What each symbol does to the states:
j789: c>j870, i>j840, a>j719, v>j975, j>j88
j571: c>j419, i>j731, a>j857, v>j181, j>j483
j803: c>j501, i>j925, a>j723, v>j513, j>j467
j577: c>j964, i>j723, a>j203, v>j746, j>j975
j218: c>j767, i>j577, a>j870, v>j203, j>j719
j961: c>j688, i>j479, a>j575, v>j62, j>j301
j964: c>j77, i>j796, a>j218, v>j577, j>j789
j610: c>j515, i>j322, a>j381, v>j853, j>j442
j731: c>j258, i>j530, a>j181, v>j855, j>j169
j56: c>j530, i>j789, a>j605, v>j719, j>j258
j723: c>j796, i>j513, a>j746, v>j393, j>j77
j870: c>j416, i>j203, a>j56, v>j789, j>j379
j20: c>j772, i>j317, a>j961, v>j479, j>j407
j598: c>j857, i>j579, a>j483, v>j169, j>j12
j419: c>j169, i>j258, a>j982, v>j571, j>j667
j258: c>j499, i>j88, a>j571, v>j731, j>j598
j499: c>j579, i>j379, a>j419, v>j258, j>j857
j522: c>j972, i>j208, a>j540, v>j100, j>j853
j416: c>j40, i>j218, a>j530, v>j870, j>j605
j379: c>j605, i>j40, a>j258, v>j88, j>j181
j384: c>j152, i>j594, a>j856, v>j455, j>j992
j455: c>j384, i>j575, a>j194, v>j209, j>j519
j501: c>j831, i>j273, a>j796, v>j803, j>j746
j450: c>j62, i>j333, a>j16, v>j772, j>j594
j151: c>j778, i>j442, a>j501, v>j273, j>j723
j17: c>j469, i>j46, a>j191, v>j515, j>j766
j471: c>j208, i>j194, a>j475, v>j992, j>j972
j746: c>j577, i>j393, a>j840, v>j467, j>j767
j401: c>j479, i>j21, a>j450, v>j333, j>j688
j203: c>j218, i>j746, a>j789, v>j840, j>j40
j475: c>j100, i>j992, a>j120, v>j732, j>j46
j575: c>j594, i>j62, a>j209, v>j407, j>j152
j594: c>j319, i>j961, a>j455, v>j575, j>j405
j407: c>j575, i>j450, a>j301, v>j16, j>j384
j513: c>j803, i>j766, a>j393, v>j778, j>j783
j77: c>j840, i>j783, a>j767, v>j964, j>j870
j982: c>j131, i>j571, a>j21, v>j857, j>j740
j208: c>j642, i>j856, a>j100, v>j471, j>j120
j579: c>j181, i>j605, a>j169, v>j499, j>j982
j840: c>j203, i>j467, a>j975, v>j77, j>j416
j975: c>j789, i>j77, a>j40, v>j767, j>j530
j857: c>j982, i>j181, a>j667, v>j598, j>j317
j796: c>j783, i>j803, a>j577, v>j723, j>j840
j530: c>j88, i>j870, a>j855, v>j56, j>j499
j767: c>j975, i>j964, a>j416, v>j218, j>j56
j667: c>j21, i>j598, a>j740, v>j483, j>j479
j519: c>j992, i>j152, a>j642, v>j175, j>j100
j778: c>j513, i>j940, a>j831, v>j151, j>j796
j469: c>j381, i>j376, a>j442, v>j17, j>j925
j181: c>j571, i>j855, a>j598, v>j579, j>j131
j301: c>j209, i>j16, a>j152, v>j319, j>j856
j940: c>j766, i>j469, a>j151, v>j442, j>j803
j120: c>j322, i>j732, a>j376, v>j972, j>j515
j209: c>j455, i>j407, a>j405, v>j301, j>j175
j319: c>j301, i>j688, a>j384, v>j594, j>j194
j442: c>j940, i>j17, a>j273, v>j191, j>j513
j46: c>j376, i>j522, a>j515, v>j540, j>j381
j16: c>j407, i>j772, a>j319, v>j688, j>j455
j12: c>j317, i>j982, a>j401, v>j21, j>j772
j483: c>j667, i>j169, a>j317, v>j131, j>j401
j40: c>j719, i>j767, a>j88, v>j416, j>j855
j719: c>j56, i>j975, a>j379, v>j40, j>j731
j191: c>j442, i>j515, a>j925, v>j159, j>j778
j605: c>j855, i>j719, a>j499, v>j379, j>j571
j515: c>j17, i>j540, a>j159, v>j610, j>j940
j479: c>j20, i>j12, a>j62, v>j401, j>j16
j131: c>j483, i>j419, a>j12, v>j982, j>j333
j992: c>j471, i>j405, a>j732, v>j519, j>j522
j405: c>j194, i>j301, a>j519, v>j152, j>j208
j855: c>j731, i>j56, a>j579, v>j605, j>j419
j169: c>j598, i>j499, a>j131, v>j419, j>j21
j642: c>j732, i>j175, a>j522, v>j208, j>j322
j393: c>j723, i>j778, a>j467, v>j831, j>j964
j88: c>j379, i>j416, a>j731, v>j530, j>j579
j376: c>j853, i>j972, a>j17, v>j46, j>j159
j732: c>j475, i>j519, a>j972, v>j642, j>j540
j333: c>j401, i>j667, a>j772, v>j740, j>j961
j831: c>j393, i>j151, a>j783, v>j501, j>j577
j273: c>j151, i>j191, a>j803, v>j925, j>j393
j159: c>j191, i>j610, a>j766, v>j381, j>j151
j175: c>j519, i>j384, a>j208, v>j856, j>j475
j540: c>j46, i>j100, a>j610, v>j322, j>j469
j772: c>j450, i>j740, a>j688, v>j20, j>j575
j152: c>j405, i>j319, a>j175, v>j384, j>j471
j783: c>j467, i>j501, a>j964, v>j796, j>j203
j688: c>j16, i>j20, a>j594, v>j961, j>j209
j740: c>j333, i>j483, a>j20, v>j317, j>j62
j766: c>j925, i>j381, a>j778, v>j940, j>j501
j322: c>j540, i>j475, a>j853, v>j120, j>j17
j21: c>j12, i>j857, a>j333, v>j667, j>j20
j317: c>j740, i>j131, a>j479, v>j12, j>j450
j853: c>j610, i>j120, a>j469, v>j376, j>j191
j467: c>j746, i>j831, a>j77, v>j783, j>j218
j194: c>j856, i>j209, a>j992, v>j405, j>j642
j62: c>j961, i>j401, a>j407, v>j450, j>j319
j856: c>j175, i>j455, a>j471, v>j194, j>j732
j381: c>j159, i>j853, a>j940, v>j469, j>j273
j100: c>j522, i>j471, a>j322, v>j475, j>j376
j972: c>j120, i>j642, a>j46, v>j522, j>j610
j925: c>j273, i>j159, a>j513, v>j766, j>j831

In the rows, 49 stands for zero.

The rows follow the links: the fewer symbols apart two states are, the more alike their rows tend to be.

Each row is also shifted at random along 4 hidden directions that mean nothing.

Each row, then its state:
[54,64,50,56,41,49,47,40,31,38,58,59,38,59,62,44,60,63,33,57,46,35,65,50,59,56,43,36,35,47,64,46,52,50,46]
state: j12
[32,49,46,47,34,44,39,39,54,61,46,57,44,31,52,59,47,58,60,38,36,44,58,65,70,38,54,66,50,50,48,55,37,43,55]
state: j856
[50,53,48,52,45,55,46,30,42,42,53,52,35,57,51,52,51,60,42,58,47,35,54,61,62,45,45,41,41,51,58,51,56,53,44]
state: j20
[70,53,57,51,56,70,53,36,43,30,49,32,45,49,23,53,46,50,48,66,73,43,35,56,49,47,53,43,46,53,52,55,56,57,40]
state: j961
[52,53,50,49,48,52,41,61,58,53,47,59,53,49,56,61,59,57,47,41,39,43,61,54,66,58,59,61,53,52,49,59,56,42,60]
state: j301
[59,54,38,48,65,37,39,62,65,56,44,55,58,43,62,49,56,38,56,33,37,45,52,32,37,43,55,59,51,53,42,47,48,44,55]
state: j515
[50,42,39,54,64,43,54,30,54,51,49,43,51,49,40,42,41,39,55,53,58,49,34,48,32,33,42,46,50,47,42,47,41,58,38]
state: j513
[58,53,35,62,66,29,53,50,33,33,51,64,46,52,60,30,63,47,38,60,54,41,64,44,38,57,47,30,35,52,60,50,43,58,37]
state: j940
[41,40,45,56,59,37,56,35,43,44,51,45,47,50,39,40,46,43,51,63,61,48,43,54,40,43,46,40,46,52,47,48,40,60,37]
state: j778
[73,51,38,51,57,53,40,55,61,59,46,57,55,34,44,46,42,43,60,40,33,48,44,48,49,39,52,56,54,53,48,54,48,35,53]
state: j471
[44,45,37,48,56,46,61,33,52,46,42,48,52,55,58,49,48,51,49,41,64,50,44,41,35,42,43,55,50,36,43,50,43,62,44]
state: j577
[15,32,49,45,49,35,45,36,69,75,49,51,51,55,55,57,42,43,60,40,34,52,43,58,53,32,45,61,60,49,33,47,42,50,53]
state: j501
[53,49,54,42,44,59,53,60,46,46,48,47,46,63,60,48,48,52,39,49,47,52,50,40,46,58,44,40,50,48,56,43,65,48,51]
state: j499
[65,57,30,56,67,34,47,40,49,45,47,55,52,43,58,38,55,41,52,44,51,41,50,34,30,37,46,48,41,48,48,46,38,54,42]
state: j191
[65,45,46,50,55,52,44,60,51,49,46,50,50,35,35,43,44,41,56,54,43,52,46,56,52,50,56,46,51,59,51,56,50,40,47]
state: j642
[68,54,42,57,52,59,75,30,17,18,48,39,47,45,33,30,42,53,42,69,91,58,39,43,26,53,41,31,39,32,61,48,35,66,27]
state: j789
[40,46,48,41,37,53,58,39,34,34,43,47,32,62,65,47,47,59,37,56,57,47,55,48,50,52,41,34,40,46,63,44,60,60,41]
state: j258
[31,47,50,49,33,46,47,34,40,45,45,47,38,26,36,55,45,58,60,54,56,47,56,71,66,41,57,57,45,52,52,56,34,53,45]
state: j175
[53,53,36,50,61,33,45,50,52,44,42,54,49,42,62,46,58,44,53,43,48,42,57,37,38,44,53,52,44,52,48,48,44,54,48]
state: j17
[39,42,51,42,51,42,42,55,59,49,38,40,48,35,44,57,47,40,63,46,50,50,46,50,47,43,60,57,52,59,41,50,48,51,50]
state: j46
[35,40,49,57,56,29,45,60,53,63,57,62,53,58,57,42,56,42,45,52,32,50,59,55,52,56,48,42,51,56,47,49,46,45,51]
state: j151
[51,49,29,50,45,47,50,16,37,35,37,51,31,28,47,46,42,58,58,53,58,37,52,61,53,28,49,49,38,48,57,57,36,59,35]
state: j992
[42,45,42,47,37,53,62,28,35,45,49,49,39,52,54,40,38,56,47,55,55,53,46,50,44,42,35,39,45,40,57,44,44,56,39]
state: j56
[66,53,40,47,57,59,38,45,71,62,48,58,51,60,65,61,51,53,48,32,27,34,48,46,57,40,48,60,54,50,47,55,65,41,58]
state: j688
[32,42,54,41,50,40,41,56,60,52,40,39,49,35,44,59,48,40,64,44,48,51,47,50,48,41,60,61,52,59,38,49,45,51,52]
state: j376
[12,33,41,50,45,31,62,35,40,40,41,58,34,65,72,52,57,61,38,56,59,45,66,61,55,56,46,41,43,46,55,55,47,69,39]
state: j783

In each set, the symbols that take the first to the second take the third to the fourth, perhaps in another order. Give the fourth.
Answers are names.
[88,54,34,55,66,53,43,64,57,52,48,61,58,38,45,39,46,42,52,44,35,46,47,42,45,49,52,48,51,55,53,57,53,35,51]
: [48,42,51,54,46,41,44,73,43,49,49,62,46,41,47,45,54,50,46,60,35,51,65,64,67,66,59,40,47,63,59,59,53,40,50]
:: [68,58,43,52,53,56,45,51,52,45,46,55,54,39,47,53,54,54,52,41,51,43,53,48,54,50,57,60,49,47,50,58,48,45,53]
: j152

[57,57,35,50,49,48,44,44,51,45,43,64,45,45,66,56,59,62,46,38,43,36,65,51,61,50,54,59,44,46,54,60,51,48,52]
: [67,56,49,51,55,56,46,61,53,44,48,56,54,49,50,56,59,55,44,45,49,43,57,49,58,60,58,55,50,50,52,60,57,44,56]
:: [48,51,48,56,58,34,45,53,53,55,54,49,57,41,44,43,53,37,56,48,47,51,48,45,39,45,51,51,49,52,41,45,37,47,49]
: j159

[47,52,28,56,61,26,46,32,48,50,47,64,45,49,70,39,56,48,49,44,41,37,60,43,39,37,43,46,40,47,51,47,38,55,41]
: [41,39,45,46,50,36,42,71,53,50,41,61,42,47,62,50,56,48,47,52,31,46,67,57,61,60,59,42,47,65,56,57,59,45,51]
:: [54,51,44,47,60,41,49,47,47,34,39,40,47,35,43,48,52,41,57,52,66,47,47,42,34,44,58,50,43,54,47,49,43,60,42]
: j992

[78,57,45,51,62,65,49,49,53,37,45,47,51,51,43,55,54,52,45,50,59,40,46,45,49,52,55,52,48,50,51,58,60,50,48]
: [66,55,54,51,55,61,48,61,50,39,48,47,54,47,38,57,56,53,46,52,59,46,51,51,56,61,60,53,49,51,50,59,57,48,52]
:: [45,52,43,49,55,36,46,41,50,44,43,45,49,35,48,48,52,43,59,46,58,46,49,43,37,38,53,55,44,51,43,46,36,58,45]
: j159

[47,47,46,49,41,50,54,57,48,63,55,61,53,59,62,40,44,52,43,44,34,59,50,45,49,55,37,43,54,42,54,45,51,39,53]
: [58,49,36,49,47,52,54,48,48,58,51,62,51,60,69,37,41,53,42,41,34,52,48,40,42,47,34,41,51,40,56,45,54,43,49]
:: [26,44,56,51,35,43,56,55,44,58,55,53,56,52,53,48,49,54,47,46,51,64,53,53,54,59,46,53,54,39,48,47,39,48,54]
: j975

[47,53,50,51,44,48,45,58,47,45,47,60,47,45,54,59,61,61,45,47,46,44,66,59,68,61,60,56,47,52,54,60,50,47,55]
: [41,41,34,43,47,42,41,36,56,53,36,54,36,35,57,52,42,50,60,45,36,40,52,59,56,30,50,53,46,56,51,54,47,50,45]
:: [50,46,49,47,41,56,59,49,41,51,53,49,48,55,51,39,39,51,44,54,48,59,44,48,44,51,38,39,51,44,56,44,51,47,46]
: j598

[41,37,48,56,60,37,52,55,50,53,53,54,53,60,48,43,52,43,44,59,47,52,49,54,46,56,48,38,51,54,47,50,49,53,45]
: [27,38,58,46,49,46,54,59,63,64,50,45,62,56,47,57,48,44,54,41,52,63,42,49,48,54,51,61,63,45,34,48,46,50,57]
:: [38,41,40,41,52,38,42,50,56,47,35,52,39,41,61,54,50,47,56,45,41,43,57,53,52,42,55,51,47,59,50,53,52,52,48]
: j469

[66,42,49,53,72,53,59,66,56,48,50,45,65,62,40,43,49,36,45,55,62,59,36,38,31,62,49,43,57,48,42,52,55,51,47]
: [55,50,49,54,49,48,59,67,44,55,57,59,62,56,56,39,51,50,40,46,47,62,52,40,43,65,42,46,54,38,52,48,46,42,53]
:: [42,44,49,55,59,35,44,51,59,66,56,52,58,49,45,44,48,36,56,47,38,53,44,50,44,43,47,50,55,53,38,45,40,45,51]
: j467

[54,55,45,48,47,55,45,42,53,44,44,51,48,41,50,60,54,58,52,42,53,41,54,54,59,46,57,62,49,47,49,57,49,50,53]
: [61,46,32,50,53,49,48,33,45,39,39,50,37,32,44,43,42,50,57,54,52,42,48,55,47,35,50,44,42,54,55,56,45,53,37]
:: [25,44,50,44,38,47,55,34,59,66,49,44,58,45,51,57,41,50,60,32,53,61,39,47,45,36,43,69,60,33,35,44,34,52,54]
: j379

[79,55,46,51,62,67,49,43,52,39,49,46,48,57,41,52,50,51,43,54,55,37,43,47,48,49,49,45,47,51,53,55,63,50,46]
: [46,50,62,49,43,59,43,43,50,51,56,45,44,55,38,57,49,53,47,57,45,43,47,63,64,49,51,47,50,55,50,50,56,46,52]
:: [58,50,47,60,65,37,51,51,42,44,55,48,55,45,38,36,53,38,50,61,58,50,47,46,35,51,49,39,45,52,48,47,39,53,41]
: j191

[22,35,46,39,42,36,37,55,64,63,39,55,40,41,60,60,47,47,60,41,25,46,59,61,65,42,56,58,52,63,45,53,53,44,55]
: [44,52,47,54,41,40,40,69,49,56,50,72,49,45,64,53,64,61,43,42,29,44,74,60,75,66,59,55,49,55,57,60,52,38,60]
:: [58,54,47,42,48,54,46,69,59,59,49,60,52,69,79,50,53,52,37,34,25,48,56,31,48,59,42,45,52,48,55,44,70,38,60]
: j870

[30,35,37,50,56,37,58,33,50,47,43,55,41,62,65,49,51,52,45,51,55,45,53,52,46,45,44,45,48,46,49,52,48,64,40]
: [32,43,52,55,53,33,46,45,52,60,55,49,52,45,43,45,49,40,56,52,46,52,47,55,46,42,49,50,51,52,40,45,36,50,48]
:: [53,42,36,47,58,38,46,65,48,39,37,61,40,48,64,45,57,48,44,53,40,42,64,49,52,58,56,37,42,63,60,57,61,50,45]
: j992

[46,38,41,52,63,46,63,40,45,36,43,45,49,60,49,45,49,47,44,59,70,51,44,48,36,52,47,40,48,44,48,52,49,64,37]
: [53,50,53,51,48,55,59,52,49,56,54,44,65,47,38,45,42,45,53,43,60,66,36,40,36,50,44,57,58,35,41,44,38,47,52]
:: [47,41,42,46,49,45,39,54,59,59,42,55,45,37,50,50,43,46,58,45,31,47,52,59,59,42,53,52,52,59,50,55,51,40,51]
: j853

